Here is a tiny trained network, its code and every weight. The questions are about switching its units off for an input and a class, where a switched-off unit gives its printed mean instead of its output.

import numpy as np


def w(rows, s, z=0):
    codes = np.array(rows[::2]) - 128.0
    scale = np.full(codes.shape[1], s)
    scale[-1] = z or s
    return codes * scale


def f(y):
    return y / 2 * (1 + np.tanh(0.7978845608 * (y + 0.044715 * y**3)))


def log_softmax(a):
    a = a - a.max(-1, keepdims=True)
    return a - np.log(np.exp(a).sum(-1, keepdims=True))


def net(x, mask):
    res = np.array(x, float).reshape(1, 5) / 4 @ E
    y = f(res @ A[0][:, :-1].T + A[0][:, -1])
    res = res + np.where(mask, y, B[0][:, -1]) @ B[0][:, :-1]
    return log_softmax(res[-1] @ U[:, :-1].T + U[:, -1])


A, B = {}, {}
E = w([
[112,212,1,104,72,253,195,196,200,16],'x0',
[23,57,104,225,204,128,241,222,21,100],'x1',
[26,232,59,214,236,51,146,14,243,157],'x2',
[187,208,175,71,214,226,232,70,52,215],'x3',
[147,165,246,11,218,18,195,218,195,21],'x4',
],0.0039)
A[0] = w([
[49,202,85,184,210,61,134,55,209,141,93],'N0',
[129,174,216,41,203,40,190,195,174,57,80],'N1',
[227,191,152,47,47,136,12,49,223,144,74],'N2',
[71,24,75,190,43,31,21,185,188,57,73],'N3',
[46,54,111,217,188,136,223,213,33,105,66],'N4',
[183,47,168,70,59,171,108,203,58,106,79],'N5',
[107,110,46,227,58,218,79,53,69,217,69],'N6',
[110,110,48,224,62,215,78,57,72,211,76],'N7',
[184,47,165,69,58,173,108,203,57,108,73],'N8',
[139,56,227,152,173,30,81,76,81,205,60],'N9',
[72,30,79,187,46,34,23,184,186,60,78],'N10',
[179,51,164,73,63,169,109,197,63,108,91],'N11',
[139,59,210,149,173,38,81,78,88,200,86],'N12',
[110,109,49,223,62,214,80,55,72,208,77],'N13',
[120,194,37,111,82,218,189,176,191,52,106],'N14',
[50,201,88,184,207,61,133,56,205,139,95],'N15',
[138,58,216,150,173,35,81,76,85,201,80],'N16',
[129,177,220,37,210,37,192,198,175,55,73],'N17',
[47,199,86,186,211,59,130,56,210,141,90],'N18',
[47,54,111,217,187,136,223,213,33,106,69],'N19',
[120,193,39,111,82,218,188,175,189,53,107],'N20',
[129,175,217,38,207,37,191,196,175,56,76],'N21',
[51,56,112,213,186,133,222,209,38,106,73],'N22',
[138,53,222,150,175,28,80,75,80,210,59],'N23',
[185,45,170,67,55,172,106,209,51,104,56],'N24',
[230,192,152,47,47,139,8,48,224,143,69],'N25',
[48,203,85,185,213,60,132,54,209,141,89],'N26',
[216,190,148,53,55,139,17,55,209,142,87],'N27',
[181,47,167,71,59,170,108,202,58,105,81],'N28',
[122,124,124,144,130,135,133,125,120,135,4],'N29',
[52,201,86,182,207,61,133,58,204,141,96],'N30',
[120,195,39,111,81,217,188,174,188,52,106],'N31',
[187,216,163,70,213,236,241,71,51,211,105],'N32',
[139,53,218,143,173,30,82,80,80,208,63],'N33',
[182,48,167,70,60,170,107,204,57,106,80],'N34',
[120,200,24,112,79,224,193,180,199,43,75],'N35',
[195,224,166,65,224,251,254,61,32,232,93],'N36',
[137,64,202,147,170,43,83,80,89,194,91],'N37',
],0.0044,0.0026)
B[0] = w([
[204,150,133,186,83,181,170,69,111,163,219],'N0',
[232,23,36,98,127,111,82,128,173,62,235],'N1',
[37,136,63,46,246,42,208,26,88,200,249],'N2',
[41,176,233,178,56,53,120,114,214,44,227],'N3',
[58,132,64,43,191,47,188,17,106,181,199],'N4',
[193,164,137,194,76,174,185,48,128,171,221],'N5',
[230,14,38,81,138,90,73,145,195,24,244],'N6',
[224,25,51,87,139,92,80,146,190,33,238],'N7',
[188,165,137,195,62,171,185,40,128,170,220],'N8',
[95,175,114,94,137,208,75,175,52,58,209],'N9',
[42,176,231,178,36,54,120,114,213,48,222],'N10',
[188,162,139,189,76,169,179,56,128,173,214],'N11',
[98,173,119,99,140,200,80,179,58,79,204],'N12',
[221,31,57,90,140,95,82,146,186,37,237],'N13',
[87,176,136,91,164,206,60,195,37,83,206],'N14',
[208,155,134,191,52,194,180,59,108,171,215],'N15',
[97,175,117,98,141,203,78,179,55,71,207],'N16',
[229,25,41,98,127,110,83,127,175,61,241],'N17',
[207,157,134,195,74,196,183,57,110,170,218],'N18',
[55,132,59,39,219,43,192,9,105,185,200],'N19',
[88,174,135,94,157,200,64,192,42,86,204],'N20',
[233,21,33,97,126,111,81,127,175,59,238],'N21',
[63,130,70,54,207,55,182,26,107,179,196],'N22',
[95,178,115,93,134,211,73,172,54,60,210],'N23',
[196,166,132,200,61,177,188,30,125,167,222],'N24',
[44,133,75,55,220,51,197,39,92,192,250],'N25',
[208,154,133,191,70,194,177,62,110,166,220],'N26',
[53,133,84,71,204,64,185,55,98,186,237],'N27',
[194,165,138,195,65,176,185,45,127,172,220],'N28',
[127,133,109,118,119,129,122,59,122,71,97],'N29',
[211,155,134,193,52,196,180,58,108,171,214],'N30',
[88,173,135,95,158,199,65,193,43,86,204],'N31',
[39,148,230,180,14,32,97,138,236,19,233],'N32',
[99,169,114,97,135,207,76,173,54,64,207],'N33',
[189,161,136,190,74,171,179,52,127,169,220],'N34',
[94,169,130,99,143,194,74,177,46,81,209],'N35',
[34,150,241,193,11,21,93,132,251,2,253],'N36',
[98,172,119,100,142,200,82,180,58,78,196],'N37',
],0.0052,0.0038)
U = w([
[192,155,139,195,102,180,182,100,117,175,130],'0',
[195,6,78,96,139,109,86,146,159,97,114],'1',
[85,183,137,99,146,195,75,182,56,114,135],'2',
[65,131,102,70,172,54,188,89,111,186,118],'3',
[67,152,221,173,90,62,110,142,202,89,116],'4',
[133,96,168,139,156,112,129,222,152,229,253],'5',
[129,109,156,152,159,126,127,210,142,216,2],'6',
],0.011,0.008)

Each question gives the input, the list of numbers given to net, and the class t.
The units are the neurons (one row each of A and B). Each row of codes is followed by its name. A weight is (code - 128) times the scale printed after its matrix; where a second scale follows, it is the last column's (A, B and U).
mask holds one flag per neuron, in row order. A switched-off neuron (its flag False) gives its mean, the last column of its row in B, instead of its output. The means were averaged over made-up inputs and are rounded, as every weight is.
A unit's drop is (log p(t) with every unit on - log p(t) with that unit switched off) / (log p(t) with every unit on - log p(t) with every unit switched off).
The circuit of an input: a set's keep is (log p(t) with only the set's units on - log p(t) with every unit switched off) / (log p(t) with every unit on - log p(t) with every unit switched off). Starting from the 12 units with the biggest drops (on a tie, the unit counted first), units are removed one at a time, each time the one whose removal leaves the highest keep (on an exact tie, the one counted first), for as long as the keep stays at least 0.8.
units of the circuit, in order: the units of the circuit, biggest drop first
k most important neurons: the k neurons with the biggest drops, biggest first
drop when u is switched off: that unit's drop, to one decimal
input [7,-6,-3,8,-1], class 4: units of the circuit, in order -> N36
input [0,-7,-6,-6,3], class 3: units of the circuit, in order -> N2, N25
input [6,7,-5,-7,-1], class 3: units of the circuit, in order -> N19, N4
input [-7,-6,-1,1,-7], class 1: 2 most important neurons -> N6, N7
input [-6,8,-3,4,-8], class 1: 3 most important neurons -> N6, N7, N13
input [0,2,4,5,2], class 4: units of the circuit, in order -> N36, N32
input [-5,-8,6,8,-3], class 3: 2 most important neurons -> N2, N25
input [3,1,-4,5,-5], class 1: units of the circuit, in order -> N6, N7
input [0,7,5,-8,-6], class 4: 4 most important neurons -> N3, N10, N2, N25
input [6,1,-1,-8,-5], class 4: 2 most important neurons -> N3, N10
input [5,6,1,0,4], class 3: 2 most important neurons -> N19, N4
input [-5,7,-3,6,2], class 3: 3 most important neurons -> N19, N4, N22
input [-7,8,-5,3,3], class 3: 2 most important neurons -> N19, N4
input [-7,-3,-4,-8,-4], class 4: units of the circuit, in order -> N3
input [6,3,-1,8,-6], class 4: 2 most important neurons -> N36, N32
input [-3,7,-6,4,3], class 3: 3 most important neurons -> N19, N4, N22
input [-5,7,-6,5,-2], class 3: 2 most important neurons -> N19, N4
input [3,8,-1,2,-8], class 1: 3 most important neurons -> N6, N7, N13
input [-6,-1,7,-2,-8], class 1: 2 most important neurons -> N6, N7
input [8,6,6,-8,-7], class 2: units of the circuit, in order -> N14
input [-8,8,8,6,4], class 0: drop when N30 is switched off -> 0.6
input [1,6,-5,2,-7], class 1: drop when N6 is switched off -> 0.3
input [-6,1,-2,3,-5], class 2: drop when N6 is switched off -> -0.1
input [8,-4,1,-7,7], class 2: drop when N6 is switched off -> 0.2
